Below is a small trained network, with its code and all its weights. Each question gives an input and a target symbol and asks what happens when units are switched off, that is, made to give their printed mean instead of their output.

import numpy as np


def w(rows, s, z=0):
    codes = np.array(rows[::2]) - 128.0
    scale = np.full(codes.shape[1], s)
    scale[-1] = z or s
    return codes * scale


def f(y):
    return y / 2 * (1 + np.tanh(0.7978845608 * (y + 0.044715 * y**3)))


def softmax(a):
    e = np.exp(a - a.max(-1, keepdims=True))
    return e / e.sum(-1, keepdims=True)


def log_softmax(a):
    a = a - a.max(-1, keepdims=True)
    return a - np.log(np.exp(a).sum(-1, keepdims=True))


def net(x, mask):
    ids = ['ΔΞαεζθμτψ'.index(c) for c in x.split()]
    T = len(ids)
    res = E[ids] + P[:T]
    u = 0
    for l in range(2):
        r = res
        for j in range(2):
            rows = slice(3 * j, 3 * j + 3)
            q, k, v = (r @ M[l][rows].T for M in (Q, K, V))
            z = softmax(np.where(np.tri(T) > 0, q @ k.T / 3**0.5, -1e9)) @ v
            o = O[l][rows]
            res = res + np.where(mask[u + j], z, o[:, -1]) @ o[:, :-1]
        u += 2
        y = f(res @ A[l][:, :-1].T + A[l][:, -1])
        res = res + np.where(mask[u : u + 16], y, B[l][:, -1]) @ B[l][:, :-1]
        u += 16
    return log_softmax(res[-1] @ U[:, :-1].T + U[:, -1])


Q, K, V, O, A, B = {}, {}, {}, {}, {}, {}
E = w([
[240,34,146,79,112,100,8],'Δ',
[127,178,68,183,192,177,91],'Ξ',
[225,164,117,164,128,176,165],'α',
[149,103,183,91,65,164,192],'ε',
[90,137,113,133,131,138,142],'ζ',
[94,93,150,95,88,95,173],'θ',
[114,165,147,144,130,219,117],'μ',
[63,156,91,151,186,104,87],'τ',
[43,110,101,111,141,68,126],'ψ',
],0.012)
P = w([
[83,140,174,141,125,154,137],'0',
[123,173,192,172,118,73,98],'1',
[122,155,90,136,76,102,81],'2',
[132,145,97,160,87,123,120],'3',
[126,108,75,82,155,183,144],'4',
[208,78,90,64,248,50,151],'5',
],0.014)
Q[0] = w([
[182,63,150,27,254,133,136],'L0H1',
[151,88,153,134,161,115,111],'L0H1',
[70,157,74,105,120,214,211],'L0H1',
[107,143,133,161,152,121,167],'L0H2',
[110,142,154,157,103,122,159],'L0H2',
[161,84,141,109,149,108,72],'L0H2',
],0.015)
K[0] = w([
[179,149,121,124,55,65,9],'L0H1',
[165,116,66,77,65,114,87],'L0H1',
[103,186,255,212,165,79,172],'L0H1',
[105,151,49,122,130,131,180],'L0H2',
[120,135,111,114,152,144,216],'L0H2',
[152,94,158,107,73,158,51],'L0H2',
],0.012)
V[0] = w([
[201,162,144,169,112,241,127],'L0H1',
[232,142,175,157,103,199,199],'L0H1',
[113,219,35,187,254,170,56],'L0H1',
[110,162,133,172,91,137,188],'L0H2',
[65,193,194,187,131,122,186],'L0H2',
[174,130,133,129,207,93,173],'L0H2',
],0.0077)
O[0] = w([
[135,107,136,42,120,173,42,247],'L0H1',
[141,160,120,48,136,113,47,174],'L0H1',
[167,10,122,174,107,159,92,201],'L0H1',
[155,126,71,101,107,136,111,181],'L0H2',
[107,113,31,132,60,123,108,250],'L0H2',
[145,117,152,140,90,2,96,48],'L0H2',
],0.0085,0.0024)
A[0] = w([
[47,123,110,169,79,102,74,188],'L0N1',
[130,151,94,129,39,95,101,149],'L0N2',
[121,105,199,117,107,118,64,51],'L0N3',
[153,148,83,85,1,90,98,166],'L0N4',
[52,78,102,57,92,177,105,15],'L0N5',
[148,135,113,179,21,181,136,128],'L0N6',
[131,211,131,178,132,153,125,69],'L0N7',
[156,199,120,173,110,143,129,127],'L0N8',
[150,141,179,84,182,21,193,28],'L0N9',
[57,59,68,161,209,153,104,187],'L0N10',
[67,200,142,151,181,108,60,116],'L0N11',
[97,134,70,128,134,43,166,153],'L0N12',
[183,102,70,56,201,101,152,126],'L0N13',
[80,118,114,67,168,180,251,253],'L0N14',
[176,209,138,157,122,154,165,109],'L0N15',
[74,129,97,118,163,161,108,119],'L0N16',
],0.0068,0.0041)
B[0] = w([
[151,114,89,174,85,184,112,210],'L0N1',
[130,130,64,179,128,126,107,201],'L0N2',
[109,146,186,141,169,135,180,139],'L0N3',
[127,141,20,209,146,121,75,253],'L0N4',
[77,136,180,128,59,163,91,173],'L0N5',
[76,95,128,184,112,126,100,209],'L0N6',
[83,123,160,120,89,94,118,134],'L0N7',
[95,137,138,152,118,103,104,152],'L0N8',
[62,177,114,175,94,253,82,168],'L0N9',
[191,102,148,143,55,170,169,225],'L0N10',
[113,136,194,130,69,145,147,162],'L0N11',
[194,180,148,152,138,124,139,169],'L0N12',
[160,178,78,77,65,196,118,206],'L0N13',
[125,192,81,172,119,200,144,227],'L0N14',
[52,136,133,140,143,98,83,144],'L0N15',
[136,140,159,133,74,151,133,156],'L0N16',
],0.0064,0.0057)
Q[1] = w([
[95,154,126,229,70,144,74],'L1H1',
[178,145,79,159,43,230,45],'L1H1',
[224,206,93,195,91,226,129],'L1H1',
[49,231,119,228,137,150,128],'L1H2',
[78,172,119,254,48,184,16],'L1H2',
[74,165,118,66,93,240,175],'L1H2',
],0.0066)
K[1] = w([
[124,136,188,102,152,253,180],'L1H1',
[211,86,140,30,198,131,177],'L1H1',
[242,123,194,63,223,105,224],'L1H1',
[206,98,176,45,163,147,230],'L1H2',
[119,118,237,130,174,150,194],'L1H2',
[190,128,176,116,187,60,102],'L1H2',
],0.007)
V[1] = w([
[104,183,131,180,136,90,223],'L1H1',
[138,76,199,201,142,121,184],'L1H1',
[99,2,68,191,59,142,121],'L1H1',
[28,119,165,107,99,223,131],'L1H2',
[165,139,85,110,128,158,161],'L1H2',
[165,119,205,127,180,127,98],'L1H2',
],0.0081)
O[1] = w([
[74,208,113,202,175,148,185,48],'L1H1',
[116,63,114,190,160,188,190,56],'L1H1',
[255,130,167,134,170,146,188,254],'L1H1',
[129,130,102,25,99,217,245,230],'L1H2',
[108,172,96,173,104,87,161,157],'L1H2',
[97,8,125,110,135,174,87,40],'L1H2',
],0.0072,0.0084)
A[1] = w([
[186,136,179,90,173,74,131,106],'L1N1',
[101,116,130,120,125,201,212,97],'L1N2',
[131,126,136,183,254,172,139,101],'L1N3',
[119,177,139,70,146,163,102,89],'L1N4',
[205,160,130,174,117,78,118,145],'L1N5',
[174,138,193,147,78,125,125,89],'L1N6',
[93,38,183,188,138,165,117,93],'L1N7',
[86,73,165,52,99,91,47,87],'L1N8',
[140,179,234,113,172,97,105,26],'L1N9',
[80,72,68,154,53,116,135,195],'L1N10',
[126,91,182,93,97,50,57,131],'L1N11',
[135,109,112,224,161,149,172,2],'L1N12',
[19,135,164,146,105,76,49,98],'L1N13',
[16,172,94,209,217,83,202,97],'L1N14',
[106,135,82,59,66,182,90,116],'L1N15',
[226,13,193,176,132,135,172,63],'L1N16',
],0.0068,0.008)
B[1] = w([
[88,89,137,150,92,191,126,151],'L1N1',
[140,121,128,171,168,85,84,208],'L1N2',
[105,99,177,98,113,60,124,167],'L1N3',
[114,90,119,130,133,67,143,173],'L1N4',
[115,130,143,130,151,166,154,216],'L1N5',
[110,124,113,109,150,136,136,161],'L1N6',
[147,197,127,66,131,104,160,153],'L1N7',
[128,186,143,214,150,147,147,204],'L1N8',
[6,107,168,88,135,169,208,134],'L1N9',
[130,136,191,107,213,167,138,178],'L1N10',
[96,155,173,200,163,131,101,192],'L1N11',
[137,78,177,105,114,1,147,179],'L1N12',
[130,93,146,35,133,149,242,163],'L1N13',
[122,54,126,110,11,192,62,204],'L1N14',
[147,100,159,125,160,64,124,251],'L1N15',
[18,133,28,139,144,87,92,230],'L1N16',
],0.008,0.013)
U = w([
[43,102,206,117,167,174,150,253],'Δ',
[98,41,53,133,138,164,54,153],'Ξ',
[151,149,168,183,146,88,1,236],'α',
[90,176,97,64,93,39,133,30],'ε',
[220,233,125,208,163,185,205,153],'ζ',
[73,187,102,172,33,169,90,18],'θ',
[235,86,157,40,47,131,136,20],'μ',
[105,141,103,194,182,26,160,37],'τ',
[146,66,190,174,36,94,141,60],'ψ',
],0.0045,0.0038)

Each question gives the input, a string of symbols that net reads in full, and the target symbol t.
The units are the heads (3 rows each of Q, K, V and O) and the neurons (one row each of A and B). Each row of codes is followed by its name. A weight is (code - 128) times the scale printed after its matrix; where a second scale follows, it is the last column's (O, A, B and U).
mask holds one flag per unit, layer by layer, with each layer's heads first. A switched-off unit (its flag False) gives its mean, the last column of its rows in O or B, instead of its output. The means were averaged over made-up inputs and are rounded, as every weight is.
A unit's drop is (log p(t) with every unit on - log p(t) with that unit switched off) / (log p(t) with every unit on - log p(t) with every unit switched off).
The circuit of an input: a set's keep is (log p(t) with only the set's units on - log p(t) with every unit switched off) / (log p(t) with every unit on - log p(t) with every unit switched off). Starting from the 12 units with the biggest drops (on a tie, the unit counted first), units are removed one at a time, each time the one whose removal leaves the highest keep (on an exact tie, the one counted first), for as long as the keep stays at least 0.8.
units of the circuit, in order: the units of the circuit, biggest drop first
k most important neurons: the k neurons with the biggest drops, biggest first
top k neurons in layer l: the k neurons of layer l with the biggest drops, biggest first
which heads matter: for each layer, one digit per head in row order, 1 if its drop is at least 0.15 and else 0, layers parted by /
drop of u: that unit's drop, to one decimal
input μ θ τ ε τ μ, target τ: units of the circuit, in order => L0H1; L1H1; L1N16; L1N12
input θ θ ψ, target θ: units of the circuit, in order => L0H1; L1H1; L1N14
input ζ α ψ μ Ξ α, target ψ: units of the circuit, in order => L0H1; L1N14; L1H1; L1N12
input Ξ Ξ α θ α, target Ξ: units of the circuit, in order => L0H1; L1N16; L1H1
input ζ ε ζ τ, target ζ: which heads matter => 01 / 00
input Ξ θ Δ Ξ θ α, target Δ: units of the circuit, in order => L0H2; L1H1
input μ α Δ Ξ ζ θ, target Δ: units of the circuit, in order => L0H2; L0N9
input Δ τ ψ ζ Ξ, target Δ: top 2 neurons in layer 1 => L1N10; L1N7
input Δ τ ζ τ ε α, target Δ: units of the circuit, in order => L0H2; L1H1; L0N4
input τ Ξ α ε ζ, target Ξ: which heads matter => 10 / 10
input τ θ ζ Ξ ζ Ξ, target ζ: which heads matter => 10 / 00
input ε ε τ θ α, target ε: which heads matter => 10 / 10
input Ξ ψ α θ α ζ, target α: which heads matter => 10 / 11
input α α Ξ, target α: which heads matter => 10 / 10
input Ξ Δ θ, target Δ: which heads matter => 01 / 10
input μ Ξ Δ ψ, target Δ: top 2 neurons in layer 1 => L1N10; L1N13
input ε θ α ψ α μ, target α: most important neuron => L1N11
input μ ζ ψ ζ, target μ: which heads matter => 11 / 11
input α τ ζ α ζ, target τ: 2 most important neurons => L0N4; L1N16
input μ θ α μ ζ, target θ: 2 most important neurons => L1N14; L0N14
input μ Ξ α α τ, target Ξ: 2 most important neurons => L1N16; L0N10
input μ μ ζ ε ε, target μ: which heads matter => 11 / 10
input Ξ ζ Δ ψ, target Δ: top 2 neurons in layer 0 => L0N6; L0N5
input Δ α α Ξ μ, target Δ: top neuron in layer 0 => L0N5
input Ξ ε ζ Δ, target Δ: most important neuron => L1N9
input τ θ ε, target τ: 2 most important neurons => L1N16; L1N12
input α ζ ζ ψ ε, target ζ: top 2 neurons in layer 1 => L1N14; L1N16
input Δ ζ ψ α ζ μ, target Δ: most important neuron => L0N9
input ψ α μ, target ψ: 2 most important neurons => L1N14; L1N12
input Ξ α τ Ξ, target Ξ: drop of L0H1 => 1.7
